Below are the code and all the weights of a small trained network. Each question names an input and a class and asks about switching units off, where a switched-off unit gives its printed mean instead of its output.

import numpy as np


def w(rows, s, z=0):
    codes = np.array(rows[::2]) - 128.0
    scale = np.full(codes.shape[1], s)
    scale[-1] = z or s
    return codes * scale


def f(y):
    return y / 2 * (1 + np.tanh(0.7978845608 * (y + 0.044715 * y**3)))


def log_softmax(a):
    a = a - a.max(-1, keepdims=True)
    return a - np.log(np.exp(a).sum(-1, keepdims=True))


def net(x, mask):
    res = np.array(x, float).reshape(1, 4) / 4 @ E
    y = f(res @ A[0][:, :-1].T + A[0][:, -1])
    res = res + np.where(mask, y, B[0][:, -1]) @ B[0][:, :-1]
    return log_softmax(res[-1] @ U[:, :-1].T + U[:, -1])


A, B = {}, {}
E = w([
[97,109,93,137,137,159,217,49,186],'x0',
[157,96,143,61,249,86,111,137,216],'x1',
[131,79,229,191,145,183,143,119,98],'x2',
[88,30,118,86,101,79,174,165,95],'x3',
],0.011)
A[0] = w([
[113,94,155,100,172,95,106,145,168,87],'neuron 1',
[197,66,151,102,172,96,147,146,140,49],'neuron 2',
[185,112,114,123,128,133,43,165,83,24],'neuron 3',
[176,142,174,121,181,92,118,142,164,161],'neuron 4',
[89,93,215,124,137,186,109,103,133,55],'neuron 5',
[107,165,87,172,159,203,156,49,193,67],'neuron 6',
[116,202,50,75,126,136,123,170,167,123],'neuron 7',
[166,206,139,151,162,164,24,128,103,66],'neuron 8',
[111,7,156,154,136,97,160,173,92,84],'neuron 9',
[102,198,75,112,112,123,91,131,142,116],'neuron 10',
[218,189,165,205,179,184,111,104,108,140],'neuron 11',
[134,123,97,175,69,172,131,132,101,101],'neuron 12',
[30,57,91,101,114,47,101,175,113,74],'neuron 13',
[142,111,181,215,144,165,101,127,163,27],'neuron 14',
[111,65,155,93,114,96,144,148,114,37],'neuron 15',
[116,83,167,162,174,182,139,142,116,5],'neuron 16',
[106,191,128,128,25,131,137,134,70,129],'neuron 17',
[120,180,112,191,91,162,145,199,114,214],'neuron 18',
[136,121,167,85,128,117,55,181,94,107],'neuron 19',
[115,138,131,106,201,124,89,149,198,92],'neuron 20',
[159,123,196,152,153,172,124,117,96,28],'neuron 21',
[123,103,118,97,151,120,191,189,52,128],'neuron 22',
[192,96,197,138,130,171,165,139,118,100],'neuron 23',
[52,68,95,143,129,139,157,75,160,181],'neuron 24',
[185,195,156,142,140,146,111,112,194,136],'neuron 25',
[170,117,144,157,114,97,87,194,107,32],'neuron 26',
[100,77,201,130,137,130,152,162,114,3],'neuron 27',
],0.011,0.0018)
B[0] = w([
[120,81,145,187,113,81,139,205,102,192],'neuron 1',
[61,57,206,207,108,78,168,168,63,192],'neuron 2',
[213,147,142,68,222,176,215,133,217,187],'neuron 3',
[81,87,169,191,98,99,100,182,118,197],'neuron 4',
[129,173,102,102,104,71,190,167,190,189],'neuron 5',
[179,95,198,72,236,195,145,63,103,236],'neuron 6',
[94,222,67,77,68,72,111,168,240,224],'neuron 7',
[168,56,174,58,155,228,71,66,76,237],'neuron 8',
[95,187,24,129,135,165,7,35,122,228],'neuron 9',
[99,136,73,123,61,96,117,122,173,199],'neuron 10',
[71,179,76,148,77,122,57,38,89,245],'neuron 11',
[77,108,196,196,142,126,202,199,112,204],'neuron 12',
[149,181,77,63,124,114,42,47,86,236],'neuron 13',
[128,197,37,127,107,88,138,111,156,192],'neuron 14',
[75,92,155,141,114,171,63,111,67,186],'neuron 15',
[142,230,53,90,73,80,162,170,209,181],'neuron 16',
[75,92,163,182,105,79,180,181,121,243],'neuron 17',
[77,106,163,221,135,133,154,128,108,207],'neuron 18',
[223,122,200,85,203,170,187,105,200,195],'neuron 19',
[69,79,162,162,79,48,155,176,48,213],'neuron 20',
[107,182,40,118,146,87,151,134,175,185],'neuron 21',
[134,1,148,114,108,162,108,69,81,191],'neuron 22',
[145,172,97,145,136,115,205,161,136,187],'neuron 23',
[233,57,185,52,180,158,193,94,129,223],'neuron 24',
[98,46,114,150,83,130,67,123,53,215],'neuron 25',
[204,90,188,69,170,219,211,136,177,176],'neuron 26',
[131,192,58,86,108,102,105,126,120,181],'neuron 27',
],0.0075,0.011)
U = w([
[47,13,179,254,116,59,196,236,63,79],'0',
[225,30,168,84,218,156,210,84,166,143],'1',
[91,97,78,149,119,129,40,54,77,227],'2',
[99,192,18,120,90,25,141,172,203,3],'3',
],0.0093,0.0029)

Each question gives the input, the list of numbers given to net, and the class t.
The units are the neurons (one row each of A and B). Each row of codes is followed by its name. A weight is (code - 128) times the scale printed after its matrix; where a second scale follows, it is the last column's (A, B and U).
mask holds one flag per neuron, in row order. A switched-off neuron (its flag False) gives its mean, the last column of its row in B, instead of its output. The means were averaged over made-up inputs and are rounded, as every weight is.
A unit's drop is (log p(t) with every unit on - log p(t) with that unit switched off) / (log p(t) with every unit on - log p(t) with every unit switched off).
unit that matters most: the unit with the biggest drop
top k neurons: the k neurons with the biggest drops, biggest first
drop when u is switched off: that unit's drop, to one decimal
input [2,4,4,2], class 0: top 2 neurons -> [neuron 2; neuron 7]
input [6,-6,7,-5], class 3: unit that matters most -> neuron 14
input [-7,-3,3,-6], class 1: top 3 neurons -> [neuron 3; neuron 26; neuron 19]
input [5,1,5,-7], class 2: top 3 neurons -> [neuron 11; neuron 25; neuron 6]
input [-2,5,5,-6], class 2: top 3 neurons -> [neuron 11; neuron 8; neuron 17]
input [3,-3,-1,2], class 0: top 2 neurons -> [neuron 8; neuron 19]
input [-6,-1,6,-3], class 1: top 2 neurons -> [neuron 8; neuron 26]
input [-6,7,-6,8], class 2: top 3 neurons -> [neuron 13; neuron 9; neuron 17]
input [1,-2,3,4], class 2: top 2 neurons -> [neuron 9; neuron 7]
input [-6,-2,8,-6], class 3: top 3 neurons -> [neuron 11; neuron 14; neuron 21]
input [-8,8,-1,4], class 0: top 3 neurons -> [neuron 2; neuron 20; neuron 1]
input [0,5,6,-7], class 2: top 3 neurons -> [neuron 11; neuron 8; neuron 25]
input [8,-8,2,-5], class 0: top 2 neurons -> [neuron 12; neuron 17]
input [8,-5,5,4], class 1: unit that matters most -> neuron 24
input [3,7,6,3], class 0: drop when neuron 2 is switched off -> 0.8
input [-6,-7,-6,-7], class 0: drop when neuron 9 is switched off -> 0.2
input [-3,6,-6,-7], class 2: drop when neuron 9 is switched off -> -0.2
